Each row has two labels, one from each of two sets.
[-3.24  2.08 -0.78 -1.36  0.69 -1.29 -2.39  1.13  0.19 -0.83 -0.75  1.16
 -1.61 -0.07 -0.70 -0.63  0.20  1.47 -0.30  0.06  2.98  2.32 -0.18 -2.78
  0.32  0.10 -0.69 -3.36  0.30  0.74 -0.54  0.00 -4.05 -1.05  1.41 -1.06
  0.32 -0.68  0.59  0.85 -1.65 -0.78  1.17 -3.24  2.08 -1.59  0.49  1.69
  1.26 -1.16  1.28  1.02  1.98 -2.25  1.11 -0.82 -0.77 -1.28  3.91 -0.69
  0.47 -1.72 -2.62 -1.15  0.54  1.58 -0.65 -3.12  0.41  0.33 -3.46 -0.56
  2.31  2.35  0.06  0.77  1.15  0.31  0.06  0.31  0.15  1.43 -1.99 -3.70
  1.50 -1.35 -4.86  0.29 -1.03 -0.87 -0.73  1.49 -1.84  0.98  1.62  0.23
  1.26 -0.02 -0.57 -0.48 -2.06 -0.47 -0.57 -0.20  0.28 -1.91 -2.13 -0.59
  1.56 -0.68 -0.28  1.23 -2.43  1.09 -0.04 -1.41  0.66  0.32  2.08 -2.99
  3.99  0.74 -6.13 -0.84  2.17  0.22 -1.16 -0.69  0.84 -4.03  0.90 -1.12
  0.64 -2.09 -1.46 -2.58  4.54  2.24 -3.02 -0.06 -1.92  0.36 -3.52  0.80
 -0.23 -0.21 -0.22 -1.98  0.11  1.47  2.01 -1.35  0.59 -1.65 -1.56 -0.74
  1.18  0.15  0.06 -0.48 -0.86 -1.15 -0.38 -0.13  2.90  1.06 -2.26 -0.10
 -1.61 -0.10 -1.80 -1.64 -0.94 -1.32 -1.47 -1.01 -1.38 -0.75 -0.15 -0.24
  0.29  1.67  1.00  0.63 -0.76  0.20 -2.77 -3.13 -1.72 -0.83  0.38 -0.37
  1.17 -0.92  1.33 -3.97]
Dd/(8)
[ 0.55  2.96  2.02  1.63  0.40  0.33 -3.36 -0.58  3.25  0.06  2.12  2.18
 -3.09  0.30  0.78 -1.14  0.54  0.27  0.30 -2.55  0.00  0.89 -4.10 -0.35
  0.80  1.74 -1.20 -1.19  0.31 -2.21 -3.16  0.23 -4.23  0.64  0.81  2.77
 -0.45 -1.05  1.26  2.87 -1.36 -0.14 -0.12  0.12 -1.69 -1.61  3.19  2.95
 -1.48 -1.24 -2.03  2.21 -0.82 -0.21  0.73 -0.22 -0.67 -0.83  0.64 -0.21
 -2.66 -0.11  1.21  1.97 -0.66 -2.30  0.15 -4.25 -1.98 -0.02 -2.61  1.29
  0.11  0.97  1.14  0.07  0.02  1.01 -3.71 -0.92 -1.91  0.42 -0.73  1.77
  0.09  1.92  2.42  0.31 -1.06 -0.46 -0.09 -0.74  1.06  2.11  2.42  1.33
 -0.19 -0.02  0.89  5.37 -0.41 -0.48 -2.09 -0.86  0.81 -1.43  0.54  0.96
  1.16  1.27 -1.10 -0.29  0.56 -1.13 -1.47  1.15 -1.41 -0.47 -0.48 -1.04
  1.11  0.12  3.93  0.31  1.35 -0.99  2.49  2.58 -0.31 -0.18 -1.41  2.28
  1.44  0.41  0.11  0.07 -0.63  0.70 -1.69  1.98  2.79  0.07  3.50 -1.83
  0.71  1.87  0.73  0.57  0.39  1.68  0.11 -0.10 -2.34 -3.10 -2.94 -1.55
  1.49  1.92 -0.38 -0.19 -0.09  1.07  3.09 -1.16  0.22  2.93 -0.39  0.02
  0.01 -0.73  0.78 -0.45 -1.04 -1.25  1.25 -1.27 -0.66  0.54 -1.68  0.04
 -0.48 -1.73 -1.44  1.18  0.52 -0.54  2.75  0.08  2.33  0.07 -0.66 -0.69
 -0.03 -0.08 -2.69  2.68]
SJ/(7)
[-1.85  2.49  0.25  0.16 -0.18 -1.41 -1.18  1.14  0.19  1.06 -0.24  1.35
 -1.72 -0.20  0.67 -1.01  0.99  0.62  1.14 -0.11  1.73  0.34 -0.94 -1.36
  0.44 -0.61 -1.16 -1.77 -0.47 -0.46 -1.07 -0.53 -1.71 -0.79  2.50 -0.64
 -0.10 -0.54  0.92  1.81 -1.18 -0.42  1.89 -1.92  1.46 -1.31  0.51  2.47
  0.91  0.23  1.51  1.91  0.94 -2.35  0.35 -0.71 -0.62  1.10  3.53 -0.52
  1.36 -1.13 -1.59 -1.20  1.01  1.12 -0.72 -3.45  1.02 -0.07 -2.59 -1.36
  0.00  2.20  0.13  0.14  0.60  0.42 -1.32 -0.61 -0.57  1.77 -2.56 -2.28
  1.56 -1.54 -2.99  0.93 -0.76 -0.48 -0.48  1.05 -1.05 -0.14  1.75  0.26
  0.73  1.56  0.03 -0.44 -0.25 -0.14 -0.26 -0.56  0.61 -1.51 -1.18 -0.78
  1.30 -0.69  0.42  1.99 -1.24  0.08  1.27 -1.06 -0.51 -2.15  0.44 -3.88
  3.19  0.21 -3.98  0.14  1.43 -0.67 -1.43 -1.15  0.52 -3.49 -0.78 -0.07
  0.36 -1.91 -1.10 -1.66  2.20  0.64 -1.32 -0.07 -0.34  0.02 -3.59  0.23
  0.01 -0.41 -0.80 -1.06  0.56  1.26  1.14 -1.06  0.36 -0.61 -2.43 -0.44
  0.00  0.59 -0.96 -0.29  0.07 -0.87  0.11 -0.52  2.56  2.08 -2.01 -0.54
 -1.14 -0.16 -0.37 -0.89 -0.96 -0.89 -0.75 -1.94  0.63 -1.28 -0.09 -0.55
 -0.41  0.20  0.73 -0.58 -0.06 -0.19 -1.49 -2.61 -1.02  0.24  0.47 -0.85
  0.17 -0.32  0.45 -3.16]
Dd/(8)
[-2.55  1.65  2.51  0.38 -0.43 -0.85 -0.83  0.82  1.81  0.14  2.62  0.62
 -2.39 -0.50  0.96 -1.23 -0.09  0.90  2.28 -3.75 -0.10  1.69 -2.64 -1.22
  1.18  0.48 -0.41 -1.65  0.49 -0.92 -1.11  1.18  1.37  0.93  0.59  1.39
 -0.39  0.35  1.28  1.76 -2.09  0.03  1.35 -3.90 -2.40 -0.57  3.18  3.21
 -0.63  0.41  0.68  0.34 -0.32 -0.54  0.06 -2.06 -0.03  0.32  2.69 -0.30
 -1.68 -0.58 -0.54  1.46  1.79 -0.78 -0.65 -1.74 -2.56 -0.22 -3.38  0.57
  0.55  1.27  1.16  1.09  1.06 -0.06  0.40 -0.23 -0.87  0.60 -2.12  1.50
  3.05  0.11 -1.92 -0.48 -1.14 -0.76 -0.83  1.26  1.04  4.30  2.12 -0.13
  1.05 -0.58  0.39  2.32 -1.67 -2.32 -1.83  1.00  0.94 -0.81 -1.08 -0.32
  1.06 -0.07 -0.39  0.18 -1.37  0.03  0.06  0.51 -0.35 -0.23 -0.40  3.61
  3.86  0.77 -1.89  1.05  1.24 -1.69  1.68  1.03  0.56  1.13 -1.82  2.08
 -0.28 -0.58  2.07 -1.17  0.61  2.34 -0.90  1.61  2.83 -0.65 -2.01  0.10
  0.13 -0.04  0.49 -0.57 -0.05  3.68 -0.35 -0.58 -1.10 -2.43 -1.17 -0.55
  0.75  1.23 -1.44 -1.88  0.76  0.39 -0.23  0.58  2.76 -0.31 -1.16 -1.21
  0.87 -1.20  1.44 -0.96 -1.28 -2.55  0.24 -1.28 -2.88 -0.76 -0.74 -0.07
 -0.83 -0.61 -0.90  4.19  0.93  0.40  1.21 -0.94  1.26 -0.56  1.91 -1.67
  0.21  0.98 -0.48 -2.49]
SJ/(8)
[-1.00  2.49  0.50  0.02  2.20 -2.06 -1.10  0.98  0.97 -0.28  0.07  0.49
 -1.50 -0.13 -0.13 -0.42 -0.87  0.37  1.00  0.14 -0.27  2.79 -0.33 -0.07
  0.69  0.99 -1.67 -0.43 -0.34 -1.26 -1.56 -0.93 -4.34  0.27  2.25 -0.13
  0.15 -0.37  1.57  3.08 -2.85 -0.14  0.38  0.97  1.45 -3.66  1.97 -0.14
 -0.50  1.32 -0.27  2.53 -0.10 -2.17  0.32  0.08 -0.92 -2.19  3.49 -1.59
  0.36 -0.68 -0.63  1.96 -1.29  1.13  0.80 -2.59  1.55  0.84 -0.94 -0.43
 -0.02  0.81 -0.01  0.05 -0.63  0.32 -2.31  1.55 -1.25  0.98 -2.27 -0.60
  0.47 -0.60 -1.02  1.16 -0.27 -0.75 -1.01  0.21 -0.31  0.76  2.98  1.42
  1.67  1.20  0.38  2.04  2.06  0.37 -1.39 -0.55 -0.05 -0.74 -0.13 -0.55
  0.03  0.50 -0.32  1.30  0.51  0.85 -2.37 -1.46 -1.68 -0.06  0.62 -5.57
  0.73  1.07 -1.10 -0.23  0.92 -0.89 -2.30 -0.88 -0.03 -1.44 -2.34  1.36
  1.48 -1.00 -3.52 -1.27  1.23  0.15 -3.43  0.24 -0.52  0.38 -0.65 -0.56
  0.37 -0.07  0.18 -0.67  1.39 -0.33  1.10 -0.69 -0.16 -0.23 -1.59 -2.05
  1.12  0.43 -1.15 -0.38  0.14 -0.21  1.92 -1.61  2.46  3.04 -2.21 -1.00
 -0.95  1.33 -0.11 -1.17 -1.15 -0.55 -0.57 -1.91  0.66 -0.15  0.21  1.14
 -0.56  0.14  0.59 -0.79 -1.07 -0.87 -0.83 -2.75 -1.41  0.06  0.18 -0.25
  0.43 -0.71 -1.66  0.51]
Dd/(6)
[-1.84  0.26  0.68 -1.44  1.96  1.76 -2.53  0.31  0.02 -0.13 -0.36  1.06
 -2.35 -0.03 -0.32 -0.36 -2.27  1.86 -0.88  0.34  1.47  2.04  0.64 -3.55
  0.51  0.10  0.89 -4.14  0.37  1.71 -0.39 -0.01 -3.69  0.97  1.44  0.73
  0.01 -0.94  1.12 -0.13 -1.51 -1.11  1.31 -4.17  1.27 -1.83 -1.50  0.86
  1.18  1.23 -0.75  0.70  1.41 -2.02  1.41 -0.37 -0.67 -0.48  1.68 -0.18
  1.22 -0.46 -1.88 -1.02  1.01 -0.72 -0.02 -0.97 -0.02 -0.44 -3.99 -0.91
  0.32  1.09  1.49  0.47  0.52  1.15  0.95  0.49  0.26  0.39 -1.03 -2.96
  1.71  1.29 -2.85 -1.75 -0.33 -1.32 -1.02  2.04 -1.35  1.05  0.99 -0.87
  1.85 -1.23 -1.29  0.93 -1.86 -1.43 -1.67  0.02 -0.85  1.80 -2.18 -1.30
  2.52 -1.16  0.92  2.78 -1.75 -0.72 -1.03 -0.56  0.74  0.51  0.57  1.93
  2.72 -0.69 -3.27 -1.48  2.53  0.50  0.26  2.00  0.53 -2.71  1.64 -1.13
  0.67 -2.25  1.53 -1.42  3.04  1.96 -2.00  0.02 -0.98  0.12 -1.80  1.37
  1.12 -0.93 -1.02 -2.10 -0.08  0.49 -0.11 -0.39  0.55 -1.04 -0.24 -0.04
  1.29  0.36 -0.57 -1.00 -1.30 -0.72 -0.09  1.49  1.84  0.82 -2.40 -0.97
 -1.30  0.07 -2.85 -1.09 -1.03  0.52 -1.56  0.85 -3.29 -0.28  0.93  0.19
 -0.58  1.34  0.42  1.77 -0.47  0.87 -2.19 -2.18 -1.47 -0.83  3.78  0.10
  0.97  1.56  2.08 -1.84]
NB/(8)
[-1.74  1.97  0.25 -0.99  0.66 -1.22 -1.63  0.63  0.38 -0.29  0.17  0.48
 -2.28 -0.01  0.13  0.16 -1.54  1.25  1.13 -1.04  1.19  3.42  0.08 -1.96
  0.47  0.38  0.32 -1.97 -0.19  0.17 -0.01 -0.56 -1.54  0.08  1.38  0.36
  0.13  0.02 -0.27  0.51 -1.65 -0.41  0.80 -3.18  1.09 -1.45  0.46  0.25
  0.95  0.38  0.97  0.48  0.15 -0.11  0.31 -1.38 -0.09 -0.11  2.25  0.22
  0.25 -0.72 -1.39 -0.98  1.07  1.02 -0.07 -0.99 -0.21  0.24 -2.72 -0.72
  0.57  1.39  0.73 -0.15  0.37 -0.11  0.66  0.15  0.15  0.03 -1.37 -0.79
  1.94 -1.39 -3.43 -0.10 -0.18 -0.61 -0.58  1.25 -0.62  0.55  0.37 -0.27
  0.62  0.35 -0.51  0.57 -1.40 -0.27 -0.62  0.41 -0.03  0.03 -1.24 -0.56
  1.53 -0.40 -0.48  0.83 -0.68  0.43 -0.18 -0.38 -0.54  0.67  0.01  0.48
  2.99  0.41 -3.80 -0.17  0.94 -0.97 -0.29  0.77  1.16 -1.53  0.30  0.09
  0.47 -1.16  0.49 -1.05  2.11  0.94 -1.49  0.33 -0.23  0.21 -2.05  0.86
  0.27 -0.26  0.09 -1.25 -0.10  1.82  0.27 -0.98  0.04 -1.27 -0.52 -0.42
  0.49  0.44 -1.90 -0.36 -0.29 -0.43 -0.16  0.59  2.28  0.35 -0.82  0.13
 -0.49 -0.55 -0.61 -0.91 -1.04 -1.22 -0.75 -0.74 -1.28 -0.13  0.35  0.04
 -0.03  0.62  0.30  0.85 -0.26  0.28 -1.02 -1.15 -0.63 -0.23  1.42 -0.75
  1.06  0.20  1.85 -1.98]
Dd/(8)
[-2.47  4.06 -0.29  0.02 -0.02 -2.18 -1.36  1.70  1.24 -0.26  0.32 -0.15
 -0.60 -0.03  0.73 -0.83  2.11  1.17  2.11 -1.47  2.63  2.08 -2.68 -0.46
  1.47  0.17 -2.43 -2.28 -0.22 -1.56  0.05  0.47 -0.80 -1.45  1.50 -1.02
  0.14 -0.20  1.45  2.07 -2.40 -0.66  0.56 -3.41 -0.28  0.55  2.99  2.62
  0.30 -1.05  2.28  3.00  1.67 -1.44  0.54 -1.15 -0.82 -0.19  4.59 -0.43
 -0.51 -1.87 -1.77 -0.93  1.10  2.16 -1.21 -5.09 -1.35 -0.22 -3.89 -0.16
  0.43  3.19 -0.45  0.67 -0.72 -0.98 -0.45 -1.81 -0.46  2.15 -1.82 -3.06
  1.90 -1.42 -4.63  1.42 -1.38  0.67 -1.04  0.59  0.38  0.44  1.78  0.98
  0.83 -0.50  0.46 -1.84 -1.59  0.74  0.45 -0.40  0.12 -3.49 -0.78 -0.46
  1.50 -0.51  0.05  1.19 -1.02  1.38  2.26 -0.41 -0.35 -0.80  1.19 -4.89
  5.14  0.83 -4.29 -0.47  0.74 -0.95  1.17 -1.85  0.79 -2.35 -0.98 -1.13
 -1.05 -2.00 -1.24 -2.24  2.45  0.22 -1.70 -0.49 -1.06  0.22 -5.19  0.58
 -0.87  0.20  0.22 -2.35  0.26  2.17  2.10 -0.86 -0.04 -1.07 -1.99 -0.76
  0.38 -0.17 -0.72  0.05 -0.65 -1.35 -1.06 -1.59  3.26 -0.08 -1.02 -0.87
 -0.96 -0.74 -0.25 -0.73 -0.12 -2.93 -0.03 -0.40  0.93  0.03 -1.29 -0.19
 -0.80 -0.03  0.49  1.19 -0.04 -0.74 -0.64 -3.34 -0.21 -0.39 -0.02 -1.09
  0.48  0.26  0.90 -4.58]
Dd/(8)
[-1.26  3.58  0.74 -0.86  0.09 -0.39 -1.69  1.64  2.80  1.19  1.54  2.49
 -1.81 -0.55  0.89 -1.52  1.19  0.34  0.63 -1.74  1.67  1.62 -2.62  0.27
  1.45  0.63 -1.60 -2.38  0.07 -2.11 -2.23 -0.05 -3.68  0.22  2.37 -0.16
 -0.62 -1.30  1.97  2.24 -1.97 -0.11  0.93 -1.18 -0.24 -1.80  2.39  3.56
 -0.11 -1.36  0.21  2.55  0.74 -1.55 -0.21 -1.64 -1.23 -2.05  1.34 -0.43
 -0.47 -0.93 -0.14  0.78  0.35 -1.32 -0.27 -4.10 -1.22 -0.25 -3.79  0.03
  1.54  1.50  1.14  0.23  0.90  0.34 -1.84 -0.75 -1.04  2.54 -1.33 -0.33
  0.56  0.84  0.17  1.78 -0.90 -0.47 -0.98  0.41  0.20  1.92  2.59  1.00
  0.31  0.21  0.78  2.75 -1.65  0.66 -0.88  0.24  0.40 -2.15  0.81  0.14
  1.63  0.22  2.74  0.38 -0.94 -0.17 -0.66 -0.37 -1.30 -0.83 -0.62 -3.07
  1.86  0.00  0.08  0.04  1.53 -0.36  1.38  0.13 -0.13 -1.70 -0.72  0.13
 -0.12 -0.35 -0.15 -1.48  1.02  0.38 -0.52  0.73  1.41 -2.04  0.28 -0.96
  0.89  0.21 -0.63  0.44  1.72  1.77  0.91 -1.49 -1.22 -2.49 -2.22 -0.97
  1.76  0.94 -1.03 -0.18  0.43  0.32  1.38 -1.86  1.28  3.11 -1.46  0.00
 -0.26 -0.91  0.52 -0.88 -0.29 -0.44  0.75 -1.04  0.40 -0.03 -0.75  0.66
 -0.18 -0.29  0.66 -0.40  1.06 -0.07  0.87 -1.70  3.17 -0.41 -0.41 -0.78
  0.24 -0.28 -0.65 -2.67]
ZN/(6)
[-2.44  0.73  1.31 -1.18  0.31 -0.87 -1.07  1.28  1.06 -0.19  0.42  0.20
 -2.70  0.02 -2.81 -0.14 -3.16  1.30  1.02 -0.94  0.08  1.79 -1.29 -2.26
  1.30  0.34  0.59 -1.89  0.35  1.41 -0.16  1.05  1.01  0.55  0.24  0.75
  0.10  0.53  0.25  0.96 -1.47 -0.11 -0.06 -4.53 -0.12 -0.50  1.77  1.48
  1.10  1.38 -0.59  1.34 -0.90 -0.24  0.45 -0.12 -0.39  0.13  4.38  0.18
  0.46 -0.48 -1.64  0.36  0.68  0.88 -1.27 -2.16 -0.98 -0.21 -2.34 -0.74
  0.66  1.12  1.04  0.43  0.42  0.15  2.13 -1.19  0.27 -0.21 -1.77 -0.40
  2.74 -0.46 -3.94 -0.69 -0.31 -0.22 -0.77  1.66 -0.16  1.81  1.74 -0.75
  0.95 -0.45 -0.76 -0.66 -1.02 -1.73 -0.12  0.93  0.50  0.01 -2.26 -0.69
  0.81 -1.09 -0.50  0.12 -2.33  1.78  0.48  0.70  0.69  0.27  1.23  2.81
  4.14  0.43 -2.74  0.37  0.75 -1.32  0.70 -0.48  0.34 -0.42 -1.15  0.33
 -0.37 -2.39  1.76 -0.70  2.57  1.53 -1.85  0.14  0.33 -0.60 -3.94  0.91
 -0.60 -0.01  1.52 -1.29  0.23  2.73 -0.37 -0.39 -0.02 -1.50 -1.28 -0.80
 -0.30 -0.10 -1.43 -0.40 -0.52 -1.41 -1.15  2.83  3.18 -1.85 -1.08 -0.06
  0.28 -1.20 -0.66  0.80 -0.86 -1.78 -1.63 -1.94 -1.13 -0.05  0.09  0.60
 -0.99  0.67 -0.54  0.85  1.15 -0.33  1.12 -0.51 -0.11 -0.69  2.89 -0.28
  0.19  0.60  1.69 -2.78]
SJ/(8)
[-1.02  4.39  0.72  1.16 -0.73 -2.48 -1.05  0.72  3.18  0.09  1.96  2.59
 -1.87  0.20  0.49 -1.28  0.89  1.02  2.08 -2.20  2.09  3.31 -3.74  0.69
  2.02  0.28 -2.65 -1.33 -0.18 -2.61 -2.26  0.08 -5.73  0.74  1.41  0.56
 -0.94 -0.05  2.31  3.46 -4.11 -0.29  0.15 -1.94  0.22 -2.32  7.62  3.43
 -0.57 -0.09  0.17  4.15  0.46 -1.12  0.49 -1.63 -1.17 -2.08  4.85 -0.04
 -1.70 -0.97 -0.89  2.12 -0.22  1.08 -0.73 -6.05 -2.09  0.35 -3.78  0.76
 -0.32  2.37  1.09  0.48  0.52  0.14 -2.15 -1.11 -0.91  2.00 -1.91 -1.42
  1.37 -0.18 -2.01  3.06 -0.45 -0.01 -0.57 -0.13  1.03  2.01  2.34  1.78
  1.22  1.02  1.03  2.36 -0.83  0.12 -1.06 -0.11  0.77 -2.60  0.18 -1.69
  1.24  0.58 -1.30  0.79 -0.43  1.48 -0.42  0.04 -1.96 -0.17  0.68 -4.59
  4.16  0.13 -1.23 -0.10  0.74 -1.89  1.40 -0.17 -1.05 -1.37 -2.33  1.99
  0.51 -1.35 -1.62 -1.58  1.81  1.09 -3.14 -0.02  1.39 -0.21 -1.74 -0.01
 -0.30  0.38  0.73 -1.34  0.54  3.14  1.23 -1.10 -1.31 -1.71 -2.61 -1.35
  2.16  1.88 -1.19 -0.52  0.21 -1.30  1.97 -2.24  3.98  2.11 -1.84 -1.63
 -0.98  0.90  0.11 -0.95 -0.84 -3.01  0.22 -2.82  1.14 -0.61 -1.38  0.07
 -1.45 -0.71 -0.97  0.35  1.37 -0.79  1.85 -2.87  1.36 -1.07 -1.05 -0.99
 -0.28  0.24 -1.86 -1.28]
Dd/(6)
